Here is a tiny trained network, its code and every weight. The questions are about switching its units off for an input and a target symbol, where a switched-off unit gives its printed mean instead of its output.

import numpy as np


def w(rows, s, z=0):
    codes = np.array(rows[::2]) - 128.0
    scale = np.full(codes.shape[1], s)
    scale[-1] = z or s
    return codes * scale


def norm(h):
    return h / np.sqrt((h * h).mean(-1, keepdims=True) + 1e-5)


def f(y):
    return y / 2 * (1 + np.tanh(0.7978845608 * (y + 0.044715 * y**3)))


def softmax(a):
    e = np.exp(a - a.max(-1, keepdims=True))
    return e / e.sum(-1, keepdims=True)


def log_softmax(a):
    a = a - a.max(-1, keepdims=True)
    return a - np.log(np.exp(a).sum(-1, keepdims=True))


def net(x, mask):
    ids = ['ΓΔΘΠαβεζηλμστφψω'.index(c) for c in x.split()]
    T = len(ids)
    res = E[ids] + P[:T]
    r = norm(res)
    for j in range(3):
        rows = slice(2 * j, 2 * j + 2)
        q, k, v = (r @ M[0][rows].T for M in (Q, K, V))
        z = softmax(np.where(np.tri(T) > 0, q @ k.T / 2**0.5, -1e9)) @ v
        o = O[0][rows]
        res = res + np.where(mask[j], z, o[:, -1]) @ o[:, :-1]
    y = f(norm(res) @ A[0][:, :-1].T + A[0][:, -1])
    res = res + np.where(mask[3:7], y, B[0][:, -1]) @ B[0][:, :-1]
    return log_softmax(norm(res)[-1] @ U[:, :-1].T + U[:, -1])


Q, K, V, O, A, B = {}, {}, {}, {}, {}, {}
E = w([
[175,175,113,132,147],'Γ',
[155,75,162,134,71],'Δ',
[103,2,170,189,63],'Θ',
[221,110,112,84,125],'Π',
[105,130,187,94,71],'α',
[118,200,175,81,125],'β',
[128,185,199,69,65],'ε',
[91,181,81,158,238],'ζ',
[94,111,153,142,114],'η',
[111,134,205,77,47],'λ',
[137,138,169,119,80],'μ',
[127,192,170,91,112],'σ',
[110,53,180,118,68],'τ',
[146,164,137,122,129],'φ',
[134,179,127,141,128],'ψ',
[124,166,158,113,121],'ω',
],0.0099)
P = w([
[116,116,87,109,164],'0',
[130,188,184,246,141],'1',
[107,89,68,146,104],'2',
[136,171,172,179,152],'3',
[207,129,74,50,143],'4',
[129,150,182,170,154],'5',
[169,128,91,52,129],'6',
[144,145,170,167,177],'7',
[159,124,96,56,130],'8',
[127,126,194,152,170],'9',
[150,104,128,44,87],'10',
[157,129,174,147,179],'11',
[173,85,94,78,117],'12',
[153,122,185,135,190],'13',
],0.012)
Q[0] = w([
[158,60,121,38,141],'head 0',
[115,96,101,123,79],'head 0',
[148,144,163,119,107],'head 1',
[84,158,88,151,85],'head 1',
[94,211,124,89,152],'head 2',
[135,103,124,7,148],'head 2',
],0.011)
K[0] = w([
[123,128,229,179,209],'head 0',
[131,34,93,44,254],'head 0',
[161,153,82,152,181],'head 1',
[124,89,69,48,190],'head 1',
[58,137,221,252,36],'head 2',
[150,101,250,159,104],'head 2',
],0.0076)
V[0] = w([
[210,159,88,12,89],'head 0',
[254,128,197,157,58],'head 0',
[101,109,63,14,94],'head 1',
[184,208,77,95,188],'head 1',
[45,116,164,173,134],'head 2',
[194,67,139,146,155],'head 2',
],0.0072)
O[0] = w([
[135,69,103,159,145,90],'head 0',
[119,103,44,147,96,249],'head 0',
[89,84,95,170,71,1],'head 1',
[104,100,58,153,233,135],'head 1',
[62,125,126,187,105,83],'head 2',
[246,255,43,144,175,187],'head 2',
],0.0097,0.0046)
A[0] = w([
[185,85,38,80,227,141],'neuron 0',
[245,27,254,99,28,137],'neuron 1',
[245,152,184,207,210,253],'neuron 2',
[64,173,74,173,228,110],'neuron 3',
],0.0062,0.0054)
B[0] = w([
[96,146,129,68,112,193],'neuron 0',
[147,207,93,98,160,171],'neuron 1',
[1,127,188,195,116,245],'neuron 2',
[217,159,154,33,57,139],'neuron 3',
],0.009,0.011)
U = w([
[92,97,86,108,153,70],'Γ',
[167,151,57,193,74,167],'Δ',
[145,126,133,144,73,77],'Θ',
[107,95,2,114,153,190],'Π',
[115,97,125,137,79,71],'α',
[87,72,125,89,123,71],'β',
[109,83,110,138,103,97],'ε',
[114,194,197,117,212,90],'ζ',
[51,152,165,215,99,248],'η',
[99,82,117,120,46,139],'λ',
[112,95,93,155,105,124],'μ',
[99,85,115,114,124,53],'σ',
[133,168,108,130,5,52],'τ',
[99,90,108,111,144,58],'φ',
[107,86,148,96,121,2],'ψ',
[108,80,140,104,115,63],'ω',
],0.011,0.0041)

Each question gives the input, a string of symbols that net reads in full, and the target symbol t.
The units are the heads (2 rows each of Q, K, V and O) and the neurons (one row each of A and B). Each row of codes is followed by its name. A weight is (code - 128) times the scale printed after its matrix; where a second scale follows, it is the last column's (O, A, B and U).
mask holds one flag per unit, heads first, then neurons. A switched-off unit (its flag False) gives its mean, the last column of its rows in O or B, instead of its output. The means were averaged over made-up inputs and are rounded, as every weight is.
A unit's drop is (log p(t) with every unit on - log p(t) with that unit switched off) / (log p(t) with every unit on - log p(t) with every unit switched off).
The circuit of an input: a set's keep is (log p(t) with only the set's units on - log p(t) with every unit switched off) / (log p(t) with every unit on - log p(t) with every unit switched off). Starting from all 7 units, units are removed one at a time, each time the one whose removal leaves the highest keep (on an exact tie, the one counted first), for as long as the keep stays at least 0.8.
units of the circuit, in order: the units of the circuit, biggest drop first
unit that matters most: the unit with the biggest drop
k most important neurons: the k neurons with the biggest drops, biggest first
which heads matter: for each layer, one digit per head in row order, 1 if its drop is at least 0.15 and else 0, layers parted by /
input Π λ τ Π ζ Π σ, target Π: unit that matters most => neuron 2
input Π Δ ζ α Δ Π β Π Π Π Π, target Π: which heads matter => 100
input ζ β β ζ φ ζ τ Γ λ ζ ζ Π Δ, target ζ: which heads matter => 100
input τ Π Δ, target τ: which heads matter => 110
input Π Π Π φ ω, target Π: units of the circuit, in order => head 0; head 1
input τ Γ φ, target τ: which heads matter => 110
input Π Π Δ ε Π Π τ Γ η, target Π: which heads matter => 100
input τ Π μ, target τ: units of the circuit, in order => head 1; neuron 2
input τ λ λ τ Γ Δ Π Π Δ ψ β τ Δ φ, target η: which heads matter => 001
input Π Π τ, target Π: units of the circuit, in order => head 2; head 0
input λ β τ ζ σ ζ Δ, target ζ: which heads matter => 100
input Π ζ Γ τ ζ Θ Δ η Θ τ Δ σ ζ β, target η: units of the circuit, in order => head 2; neuron 2
input Π Π τ Δ η Π Δ ε Π Π Π λ Π σ, target η: units of the circuit, in order => neuron 2; head 0
input τ Γ ζ Π Δ Π Δ, target Π: units of the circuit, in order => head 0; head 1
input λ β σ Γ η Π ζ τ Π Π ζ Π ε, target Π: which heads matter => 110
input Π β ω, target Π: which heads matter => 010
input τ Π ψ, target τ: units of the circuit, in order => neuron 2; head 1
input Π ζ η Π Γ ψ σ Π β Π Π, target Π: units of the circuit, in order => head 1; head 0
input Π φ Θ Π φ Π Π Π β, target Π: units of the circuit, in order => head 0; head 1
input Θ ω Θ Π Π Π ζ Π Θ μ η Π Γ β, target η: 3 most important neurons => neuron 2; neuron 1; neuron 0
input ζ Γ λ, target ζ: units of the circuit, in order => head 0
input Δ Π τ, target Δ: units of the circuit, in order => head 1; neuron 2; head 2; neuron 0
input Π φ Δ, target Π: which heads matter => 001
input Δ β η, target Δ: unit that matters most => head 1
input τ τ Γ Π σ Δ τ Θ τ Δ τ Π ω ζ, target η: which heads matter => 010
input Π φ Γ, target Π: which heads matter => 010
